Below is a small trained network, with its code and all its weights. Each question gives an input and a class and asks what happens when units are switched off, that is, made to give their printed mean instead of their output.

import numpy as np


def w(rows, s, z=0):
    codes = np.array(rows[::2]) - 128.0
    scale = np.full(codes.shape[1], s)
    scale[-1] = z or s
    return codes * scale


def norm(h):
    return h / np.sqrt((h * h).mean(-1, keepdims=True) + 1e-5)


def f(y):
    return np.maximum(y, 0)


def log_softmax(a):
    a = a - a.max(-1, keepdims=True)
    return a - np.log(np.exp(a).sum(-1, keepdims=True))


def net(x, mask):
    res = np.array(x, float).reshape(1, 7) / 4 @ E
    u = 0
    for l in range(2):
        y = f(norm(res) @ A[l][:, :-1].T + A[l][:, -1])
        res = res + np.where(mask[u : u + 5], y, B[l][:, -1]) @ B[l][:, :-1]
        u += 5
    return log_softmax(norm(res)[-1] @ U[:, :-1].T + U[:, -1])


A, B = {}, {}
E = w([
[53,39,71,74,82,160,117,120,165,165,147,211],'x0',
[116,50,165,93,126,92,135,93,26,102,112,95],'x1',
[139,103,175,113,87,123,140,72,177,136,166,85],'x2',
[141,73,135,106,202,90,197,168,156,81,101,142],'x3',
[32,171,80,126,123,1,170,90,150,97,178,111],'x4',
[110,122,158,124,55,94,60,153,201,57,10,141],'x5',
[217,156,139,43,107,31,130,183,130,236,144,157],'x6',
],0.0057)
A[0] = w([
[68,218,83,89,208,142,88,170,35,136,46,189,10],'L0N0',
[87,103,196,89,93,106,182,61,3,150,46,145,65],'L0N1',
[100,170,131,168,36,135,49,129,68,172,163,113,2],'L0N2',
[173,99,208,124,141,118,96,19,214,131,184,106,75],'L0N3',
[137,148,133,16,157,125,171,167,155,131,107,120,175],'L0N4',
],0.0075,0.004)
B[0] = w([
[57,61,218,68,141,64,52,103,184,224,127,36,215],'L0N0',
[141,231,90,146,164,173,157,142,254,168,97,163,247],'L0N1',
[224,8,165,177,146,54,239,210,224,54,198,148,198],'L0N2',
[53,110,145,123,171,75,40,177,104,230,81,118,217],'L0N3',
[148,91,101,195,119,166,130,43,146,80,137,95,253],'L0N4',
],0.009,0.0039)
A[1] = w([
[178,223,183,166,136,91,98,161,59,105,100,100,4],'L1N0',
[131,160,210,82,42,75,72,133,150,41,50,211,21],'L1N1',
[53,190,87,85,78,28,176,128,126,84,170,102,13],'L1N2',
[254,152,93,15,83,37,103,119,121,163,132,166,21],'L1N3',
[90,85,91,45,29,168,153,126,114,159,124,230,41],'L1N4',
],0.0076,0.0031)
B[1] = w([
[58,115,9,72,4,47,217,175,89,119,108,125,204],'L1N0',
[156,157,137,89,216,115,165,70,41,184,242,208,254],'L1N1',
[211,89,173,81,92,255,87,207,94,143,70,166,251],'L1N2',
[43,129,124,200,151,215,55,67,141,16,125,92,231],'L1N3',
[143,216,93,149,88,2,215,181,32,99,65,24,220],'L1N4',
],0.0091,0.0037)
U = w([
[62,78,181,91,143,70,73,131,150,223,115,95,152],'0',
[192,29,153,172,150,82,204,161,185,60,164,154,251],'1',
[122,145,70,123,66,65,206,164,79,117,111,103,12],'2',
[150,182,127,96,191,148,153,72,35,179,252,205,203],'3',
[85,121,105,184,122,194,71,38,118,21,128,108,30],'4',
[225,108,165,87,79,227,111,194,87,163,72,156,80],'5',
[138,251,95,142,144,159,161,136,243,191,105,177,120],'6',
],0.014,0.0034)

Each question gives the input, the list of numbers given to net, and the class t.
The units are the neurons (one row each of A and B). Each row of codes is followed by its name. A weight is (code - 128) times the scale printed after its matrix; where a second scale follows, it is the last column's (A, B and U).
mask holds one flag per neuron, layer by layer. A switched-off neuron (its flag False) gives its mean, the last column of its row in B, instead of its output. The means were averaged over made-up inputs and are rounded, as every weight is.
A unit's drop is (log p(t) with every unit on - log p(t) with that unit switched off) / (log p(t) with every unit on - log p(t) with every unit switched off).
The circuit of an input: a set's keep is (log p(t) with only the set's units on - log p(t) with every unit switched off) / (log p(t) with every unit on - log p(t) with every unit switched off). Starting from all 10 units, units are removed one at a time, each time the one whose removal leaves the highest keep (on an exact tie, the one counted first), for as long as the keep stays at least 0.8.
circuit, biggest first: the units of the circuit, biggest drop first
k most important neurons: the k neurons with the biggest drops, biggest first
k most important neurons of layer l: the k neurons of layer l with the biggest drops, biggest first
input [-3,1,6,-8,-1,7,7], class 1: circuit, biggest first => L0N2
input [7,5,2,1,1,4,-7], class 2: 2 most important neurons of layer 1 => L1N4, L1N3
input [7,-8,-4,8,-1,-4,8], class 1: circuit, biggest first => L0N4, L0N1
input [5,1,-7,7,4,8,5], class 3: 3 most important neurons => L1N1, L0N2, L0N3
input [-5,-5,-5,7,-4,2,7], class 1: 2 most important neurons => L0N4, L0N1
input [3,-6,7,0,-7,-6,7], class 0: 4 most important neurons => L0N3, L1N1, L1N2, L0N1
input [-6,-1,2,4,2,-3,5], class 2: 2 most important neurons => L1N0, L0N2
input [-2,-7,-5,-3,8,7,-1], class 5: circuit, biggest first => L1N2, L0N1
input [-5,-6,-7,-8,0,3,-7], class 1: 2 most important neurons => L0N2, L1N3
input [-8,-1,-3,3,-3,4,-7], class 2: circuit, biggest first => L1N0, L0N4
input [2,2,-5,-5,4,8,4], class 3: 2 most important neurons => L1N1, L0N3
input [-6,5,-3,4,-2,-4,-5], class 2: circuit, biggest first => L1N0, L0N4
input [-3,-6,-7,5,-1,5,8], class 4: circuit, biggest first => L1N3, L0N1
input [-2,-2,-4,-2,5,-5,6], class 4: circuit, biggest first => L1N3, L1N1
input [-5,3,5,2,3,-3,5], class 0: 2 most important neurons => L0N3, L1N4
input [1,6,-5,6,-6,-2,5], class 1: 2 most important neurons => L1N2, L0N4
input [8,-6,-5,-2,-2,-4,-6], class 2: 3 most important neurons => L1N4, L0N1, L0N4
input [-6,0,1,0,-1,4,7], class 4: circuit, biggest first => L1N3
input [5,-5,-5,8,-8,-5,4], class 1: 2 most important neurons => L1N2, L0N4
input [-7,4,1,-6,0,1,-5], class 2: circuit, biggest first => L1N0
